Here is a tiny trained network, its code and every weight. The questions are about switching its units off for an input and a class, where a switched-off unit gives its printed mean instead of its output.

import numpy as np


def w(rows, s, z=0):
    codes = np.array(rows[::2]) - 128.0
    scale = np.full(codes.shape[1], s)
    scale[-1] = z or s
    return codes * scale


def norm(h):
    return h / np.sqrt((h * h).mean(-1, keepdims=True) + 1e-5)


def f(y):
    return np.maximum(y, 0)


def log_softmax(a):
    a = a - a.max(-1, keepdims=True)
    return a - np.log(np.exp(a).sum(-1, keepdims=True))


def net(x, mask):
    res = np.array(x, float).reshape(1, 3) / 4 @ E
    u = 0
    for l in range(3):
        y = f(norm(res) @ A[l][:, :-1].T + A[l][:, -1])
        res = res + np.where(mask[u : u + 6], y, B[l][:, -1]) @ B[l][:, :-1]
        u += 6
    return log_softmax(norm(res)[-1] @ U[:, :-1].T + U[:, -1])


A, B = {}, {}
E = w([
[17,114,133,158],'x0',
[136,253,22,239],'x1',
[233,46,32,102],'x2',
],0.0049)
A[0] = w([
[54,176,144,156,164],'0.n1',
[111,55,143,66,98],'0.n2',
[122,119,140,103,25],'0.n3',
[169,109,101,138,61],'0.n4',
[195,81,116,105,67],'0.n5',
[114,32,1,117,4],'0.n6',
],0.0082,0.003)
B[0] = w([
[180,64,140,131,254],'0.n1',
[85,196,93,83,230],'0.n2',
[121,119,69,117,132],'0.n3',
[126,32,185,153,159],'0.n4',
[63,78,155,254,198],'0.n5',
[89,88,230,208,203],'0.n6',
],0.0071,0.0042)
A[1] = w([
[90,83,106,53,110],'1.n1',
[100,220,120,243,130],'1.n2',
[68,154,208,128,104],'1.n3',
[112,254,231,123,101],'1.n4',
[109,159,41,175,145],'1.n5',
[27,50,141,51,252],'1.n6',
],0.008,0.0023)
B[1] = w([
[157,134,113,42,169],'1.n1',
[135,94,90,75,233],'1.n2',
[149,129,123,216,199],'1.n3',
[145,43,158,155,196],'1.n4',
[113,170,97,23,180],'1.n5',
[199,122,2,106,254],'1.n6',
],0.0065,0.007)
A[2] = w([
[78,146,250,122,130],'2.n1',
[61,105,171,89,92],'2.n2',
[30,121,178,103,60],'2.n3',
[71,245,28,197,142],'2.n4',
[254,71,95,189,176],'2.n5',
[78,78,152,229,253],'2.n6',
],0.0078,0.0028)
B[2] = w([
[136,84,47,84,131],'2.n1',
[148,132,80,120,130],'2.n2',
[238,124,111,77,130],'2.n3',
[172,20,29,46,172],'2.n4',
[2,137,97,177,254],'2.n5',
[88,89,134,234,200],'2.n6',
],0.0065,0.0091)
U = w([
[152,39,30,56,252],'0',
[77,40,53,179,239],'1',
[73,2,167,226,184],'2',
[50,144,93,150,98],'3',
[172,147,221,104,3],'4',
[183,171,151,111,3],'5',
[178,201,166,81,3],'6',
],0.0083,0.0042)

Each question gives the input, the list of numbers given to net, and the class t.
The units are the neurons (one row each of A and B). Each row of codes is followed by its name. A weight is (code - 128) times the scale printed after its matrix; where a second scale follows, it is the last column's (A, B and U).
mask holds one flag per neuron, layer by layer. A switched-off neuron (its flag False) gives its mean, the last column of its row in B, instead of its output. The means were averaged over made-up inputs and are rounded, as every weight is.
A unit's drop is (log p(t) with every unit on - log p(t) with that unit switched off) / (log p(t) with every unit on - log p(t) with every unit switched off).
The circuit of an input: a set's keep is (log p(t) with only the set's units on - log p(t) with every unit switched off) / (log p(t) with every unit on - log p(t) with every unit switched off). Starting from the 12 units with the biggest drops (on a tie, the unit counted first), units are removed one at a time, each time the one whose removal leaves the highest keep (on an exact tie, the one counted first), for as long as the keep stays at least 0.8.
units of the circuit, in order: the units of the circuit, biggest drop first
k most important neurons: the k neurons with the biggest drops, biggest first
k most important neurons of layer l: the k neurons of layer l with the biggest drops, biggest first
drop when u is switched off: that unit's drop, to one decimal
input [3,-1,5], class 2: units of the circuit, in order -> 0.n6
input [7,-8,-8], class 0: units of the circuit, in order -> 2.n5, 2.n3, 1.n6
input [0,7,3], class 0: units of the circuit, in order -> 1.n5, 2.n4, 2.n6
input [-6,3,-8], class 2: 2 most important neurons -> 1.n4, 1.n6
input [6,4,7], class 2: units of the circuit, in order -> 0.n6, 1.n6
input [-2,2,1], class 3: 3 most important neurons of layer 0 -> 0.n2, 0.n4, 0.n1
input [-3,-5,7], class 2: units of the circuit, in order -> 0.n5, 0.n6
input [3,4,7], class 2: units of the circuit, in order -> 0.n6, 1.n6
input [-3,-4,5], class 2: 2 most important neurons -> 0.n5, 0.n6
input [3,5,-3], class 0: 2 most important neurons -> 0.n6, 1.n5
input [-2,-3,7], class 2: 2 most important neurons -> 0.n5, 0.n6
input [-3,-7,-5], class 0: 2 most important neurons of layer 1 -> 1.n1, 1.n6
input [0,-8,-8], class 0: drop when 0.n2 is switched off -> 0.2
input [-5,-8,-8], class 0: drop when 2.n3 is switched off -> 0.0
input [7,-7,2], class 0: drop when 1.n1 is switched off -> 0.1
input [-3,7,0], class 0: most important neuron of layer 1 -> 1.n5
